Below are the code and all the weights of a small trained network. Each question names an input and a target symbol and asks about switching units off, where a switched-off unit gives its printed mean instead of its output.

import numpy as np


def w(rows, s, z=0):
    codes = np.array(rows[::2]) - 128.0
    scale = np.full(codes.shape[1], s)
    scale[-1] = z or s
    return codes * scale


def f(y):
    return np.maximum(y, 0)


def softmax(a):
    e = np.exp(a - a.max(-1, keepdims=True))
    return e / e.sum(-1, keepdims=True)


def log_softmax(a):
    a = a - a.max(-1, keepdims=True)
    return a - np.log(np.exp(a).sum(-1, keepdims=True))


def net(x, mask):
    ids = ['βδεμξσφω'.index(c) for c in x.split()]
    T = len(ids)
    res = E[ids] + P[:T]
    r = res
    for j in range(3):
        rows = slice(4 * j, 4 * j + 4)
        q, k, v = (r @ M[0][rows].T for M in (Q, K, V))
        z = softmax(np.where(np.tri(T) > 0, q @ k.T / 4**0.5, -1e9)) @ v
        o = O[0][rows]
        res = res + np.where(mask[j], z, o[:, -1]) @ o[:, :-1]
    y = f(res @ A[0][:, :-1].T + A[0][:, -1])
    res = res + np.where(mask[3:7], y, B[0][:, -1]) @ B[0][:, :-1]
    return log_softmax(res[-1] @ U[:, :-1].T + U[:, -1])


Q, K, V, O, A, B = {}, {}, {}, {}, {}, {}
E = w([
[160,136,132],'β',
[110,179,180],'δ',
[87,114,165],'ε',
[6,138,96],'μ',
[97,88,148],'ξ',
[166,112,53],'σ',
[192,137,140],'φ',
[59,205,74],'ω',
],0.025)
P = w([
[116,47,200],'0',
[103,41,121],'1',
[152,76,153],'2',
[136,60,202],'3',
[154,41,125],'4',
[144,89,209],'5',
[217,38,102],'6',
[230,107,253],'7',
[221,76,166],'8',
],0.0044)
Q[0] = w([
[173,43,146],'H1',
[75,80,151],'H1',
[32,47,158],'H1',
[102,35,135],'H1',
[91,140,86],'H2',
[132,104,174],'H2',
[67,104,221],'H2',
[131,150,95],'H2',
[119,142,93],'H3',
[169,89,83],'H3',
[84,2,123],'H3',
[198,21,183],'H3',
],0.0093)
K[0] = w([
[89,202,145],'H1',
[136,159,100],'H1',
[111,110,172],'H1',
[120,132,39],'H1',
[183,169,175],'H2',
[61,68,111],'H2',
[169,91,80],'H2',
[3,153,86],'H2',
[191,100,107],'H3',
[96,109,154],'H3',
[106,175,169],'H3',
[207,97,152],'H3',
],0.011)
V[0] = w([
[141,27,72],'H1',
[148,146,181],'H1',
[47,70,165],'H1',
[134,122,187],'H1',
[133,9,199],'H2',
[157,127,48],'H2',
[91,146,252],'H2',
[100,41,119],'H2',
[177,53,186],'H3',
[236,187,161],'H3',
[127,207,78],'H3',
[136,201,176],'H3',
],0.013)
O[0] = w([
[148,112,53,98],'H1',
[10,91,24,111],'H1',
[154,253,73,185],'H1',
[55,125,26,118],'H1',
[125,137,19,61],'H2',
[167,127,78,113],'H2',
[66,195,212,151],'H2',
[203,143,34,119],'H2',
[67,105,39,2],'H3',
[10,133,128,8],'H3',
[143,143,232,191],'H3',
[156,211,137,139],'H3',
],0.0065,0.0095)
A[0] = w([
[119,1,81,67],'N1',
[166,122,57,80],'N2',
[120,60,142,180],'N3',
[215,242,117,252],'N4',
],0.0089,0.0045)
B[0] = w([
[160,102,136,143],'N1',
[91,194,158,143],'N2',
[254,174,245,138],'N3',
[145,17,65,254],'N4',
],0.0068,0.018)
U = w([
[155,200,107,133],'β',
[54,2,146,251],'δ',
[102,147,159,175],'ε',
[56,16,151,107],'μ',
[146,158,114,19],'ξ',
[172,116,123,35],'σ',
[178,150,172,231],'φ',
[168,136,174,32],'ω',
],0.0089,0.0026)

Each question gives the input, a string of symbols that net reads in full, and the target symbol t.
The units are the heads (4 rows each of Q, K, V and O) and the neurons (one row each of A and B). Each row of codes is followed by its name. A weight is (code - 128) times the scale printed after its matrix; where a second scale follows, it is the last column's (O, A, B and U).
mask holds one flag per unit, heads first, then neurons. A switched-off unit (its flag False) gives its mean, the last column of its rows in O or B, instead of its output. The means were averaged over made-up inputs and are rounded, as every weight is.
A unit's drop is (log p(t) with every unit on - log p(t) with that unit switched off) / (log p(t) with every unit on - log p(t) with every unit switched off).
The circuit of an input: a set's keep is (log p(t) with only the set's units on - log p(t) with every unit switched off) / (log p(t) with every unit on - log p(t) with every unit switched off). Starting from all 7 units, units are removed one at a time, each time the one whose removal leaves the highest keep (on an exact tie, the one counted first), for as long as the keep stays at least 0.8.
circuit, biggest first: the units of the circuit, biggest drop first
unit that matters most: the unit with the biggest drop
k most important neurons: the k neurons with the biggest drops, biggest first
which heads matter: for each layer, one digit per head in row order, 1 if its drop is at least 0.15 and else 0, layers parted by /
drop when u is switched off: that unit's drop, to one decimal
input σ σ σ ξ, target σ: unit that matters most => H2
input ξ ε φ, target β: circuit, biggest first => [H3 H2 N2]
input ω ω ω ξ, target φ: circuit, biggest first => [H1 N3]
input ξ ξ δ δ, target β: circuit, biggest first => [H2 H1]
input σ δ μ μ ε, target σ: circuit, biggest first => [H2 H1]
input ε σ ξ, target σ: which heads matter => 010
input ε δ ξ ε ξ, target β: circuit, biggest first => [H2 N4 H1]
input σ φ μ ω ω σ ω μ, target φ: which heads matter => 101
input ξ ε μ, target β: which heads matter => 110
input δ ω δ ε, target ε: which heads matter => 011
input ω β ω ξ, target φ: 2 most important neurons => [N4 N3]
input β φ φ φ, target δ: which heads matter => 101
input μ ω σ μ ε, target σ: drop when N4 is switched off => 0.2
input ω ω μ, target φ: drop when H3 is switched off => 0.2
input μ σ μ, target σ: drop when N4 is switched off => 0.1
input δ φ β, target δ: drop when H2 is switched off => 0.0
